Each row is followed by its group and then its class within the group.
-1.97  -1.38  +1.88  +3.32  +0.49  -0.04  +0.82  -3.52  +2.03  +3.02  +0.82  -1.72  +3.32  +0.02  -0.69  +1.95  +0.79  -1.86  -1.76 => Q452 T
-0.29  +0.00  -1.92  +1.37  -1.61  -1.05  +1.13  +0.76  -1.39  -2.81  +1.61  +1.53  -1.84  -1.00  -0.62  +1.41  +1.77  -1.89  +2.18 => Q649 M
-0.85  -0.12  -0.78  +6.52  -3.77  -0.43  -0.96  +0.11  +3.91  -0.21  +1.56  +0.12  -1.70  -1.15  +0.99  +0.05  +0.34  -1.03  -1.93 => Q924 P
-0.87  -0.81  -0.61  +7.31  -3.90  +0.72  -1.22  +1.44  +4.04  +0.03  +2.61  +1.19  -0.38  -0.45  +0.32  -0.45  -0.22  -0.01  -2.38 => Q924 Q
-0.29  -0.84  -1.96  +1.82  +3.19  +0.10  +0.37  -3.47  +2.51  +1.54  +0.11  +0.11  +1.55  +1.76  +0.25  +1.85  +0.38  -1.34  -1.47 => Q452 Z
-1.30  -0.82  -0.26  -3.23  +0.51  +0.14  -0.30  +0.12  -3.25  -4.15  +1.53  +1.81  -0.04  -1.19  -0.23  +1.71  +0.77  -2.09  +3.67 => Q649 C
-1.30  -1.20  +3.97  +1.45  +5.11  +0.59  -0.59  -2.75  +1.80  +3.51  +0.25  -1.69  +0.61  +0.65  +1.95  -0.38  +0.89  -2.38  -1.21 => Q452 T
-0.11  -1.02  -2.68  -1.12  -1.88  +0.01  +0.37  +0.11  -0.22  -2.65  +2.75  +2.10  +1.13  -1.95  -1.23  +4.78  -0.34  -2.35  +2.16 => Q649 C
-1.83  -0.22  -0.81  +0.59  -3.28  -1.20  -0.57  -0.22  -0.93  -1.09  +1.27  +1.57  -1.12  -3.18  +1.43  +1.12  +0.90  -2.54  +0.23 => Q649 B
-1.18  -0.26  -0.79  +1.77  -2.79  -1.04  +0.04  -0.16  -1.98  -1.32  +1.42  -1.41  -1.58  -3.19  -0.13  +0.90  -1.27  -2.23  +2.43 => Q649 B
-1.71  -2.34  -0.35  +4.36  -4.10  +0.64  -0.91  -0.45  +4.10  -1.33  +1.46  +1.56  -1.44  -2.13  -0.04  +0.19  -0.20  +0.03  -2.22 => Q924 Q
-1.26  -2.03  -0.33  +5.14  +1.93  -4.92  -0.31  -2.04  +2.67  +1.93  -0.54  -1.25  +0.45  +3.01  +0.05  +1.20  +0.58  -1.03  -1.08 => Q452 Z
-1.39  +0.15  +0.03  +5.40  +1.79  -0.46  -1.55  -0.69  +2.40  +3.07  -1.61  -1.77  -1.22  -1.55  +1.76  +0.65  +1.59  -2.12  -1.85 => Q452 R
-3.37  -1.59  +0.53  +5.54  -1.52  -0.48  +0.65  +0.19  +2.16  +0.53  +3.44  +0.81  -1.70  -0.58  +1.35  -1.63  -0.93  -0.82  -3.18 => Q924 Q
-0.54  -0.27  +2.38  +1.73  +5.28  -0.62  -0.21  -2.94  +0.62  +3.74  -0.24  -1.65  +0.09  -0.83  +1.59  +0.51  +0.75  -1.97  -2.56 => Q452 T
-2.54  -0.91  +1.95  +5.81  +3.70  +0.22  -0.34  -2.40  +3.91  +3.52  -0.41  -1.49  +0.39  +2.18  +1.97  +1.31  +1.69  -0.61  -1.27 => Q452 T
-2.74  -2.68  -0.86  +5.19  -3.18  +1.02  -2.63  +0.54  +3.97  +0.61  +1.35  +0.23  -0.08  -0.59  -0.23  +1.50  +1.24  -0.43  -0.99 => Q924 Q
+0.83  -0.98  +0.15  +6.68  -2.53  -0.12  -3.79  +0.47  +4.00  -0.07  +1.88  +1.44  +0.82  -1.22  -3.11  +1.46  +0.97  -0.14  -1.00 => Q924 P
+1.87  +0.07  +1.27  +4.82  -1.57  +0.39  -0.47  +0.78  +3.00  +0.30  +2.28  +0.16  -2.45  -0.42  -0.71  -0.16  -0.16  -0.35  -0.64 => Q924 Q
-0.02  +1.44  +3.26  +1.52  +2.95  -0.53  +0.79  -1.45  +0.80  +2.52  +1.59  -0.64  +0.24  -0.32  +2.88  +0.03  +2.04  -2.36  -1.98 => Q452 R
-0.34  +1.78  -0.64  -0.54  -2.27  -2.01  +0.73  +0.31  -2.81  -1.94  +3.77  +3.32  -0.45  -0.58  -0.12  +0.38  -0.04  -1.08  +1.57 => Q649 M
-0.71  -1.30  -1.26  +5.20  +0.15  -0.65  +0.13  -1.78  +4.21  +3.09  -1.18  -0.62  -0.14  +0.15  +1.71  -0.02  +1.16  -3.15  -0.52 => Q452 Z
-3.24  +0.33  -2.36  -0.78  -1.37  -1.33  +0.54  +0.04  -3.11  -2.28  +1.22  +0.02  -1.06  -2.28  +0.68  +0.69  +1.67  +0.83  +3.28 => Q649 B
-2.01  -1.82  +1.90  +0.78  -0.27  +1.30  -1.07  +0.42  +2.83  -0.71  +2.12  +2.07  -0.46  -0.67  -1.28  -0.05  -0.02  -0.23  -0.96 => Q924 P
-1.44  +0.01  +1.41  +1.63  +7.69  +0.33  -0.46  -4.31  +1.38  +2.72  -0.90  -0.63  +2.06  +0.86  +0.18  +1.61  -0.44  -1.89  -1.41 => Q452 T
-2.62  +0.59  +0.36  +4.66  -1.01  -0.05  -2.30  +0.85  +1.95  -0.40  +1.27  +1.03  -1.23  -1.54  +0.09  +0.34  -0.33  -0.65  -6.26 => Q924 Q
-0.28  -0.58  +1.06  +2.38  +2.43  +1.33  +0.60  -2.96  +2.01  +3.07  +1.18  -0.50  +1.00  +1.20  +2.88  -0.12  +1.12  -2.53  -2.34 => Q452 R
-1.39  -1.67  -2.84  +4.63  -3.93  -0.68  -1.22  +1.07  +4.11  +0.07  +2.01  +1.60  -0.62  -1.94  -1.40  +1.92  +0.64  -0.87  -0.48 => Q924 Q
-0.33  -0.22  +1.15  +3.54  -1.65  -0.82  -1.40  -0.14  +4.76  +0.66  -2.40  +1.55  -0.99  -0.17  +0.11  +0.51  +0.17  -0.13  -1.10 => Q924 P
-0.38  -2.49  -0.88  +5.03  -1.49  -0.12  +1.04  -2.51  +2.48  +4.88  -2.00  -2.09  +0.73  +0.93  +0.51  +0.00  +1.70  -2.30  -0.79 => Q452 Z
-0.67  -1.29  -0.31  +5.03  -2.58  +1.50  -3.05  -0.63  +2.54  +0.44  +1.49  +1.53  -2.05  -2.09  -2.82  +0.76  +2.23  -0.43  -3.24 => Q924 L
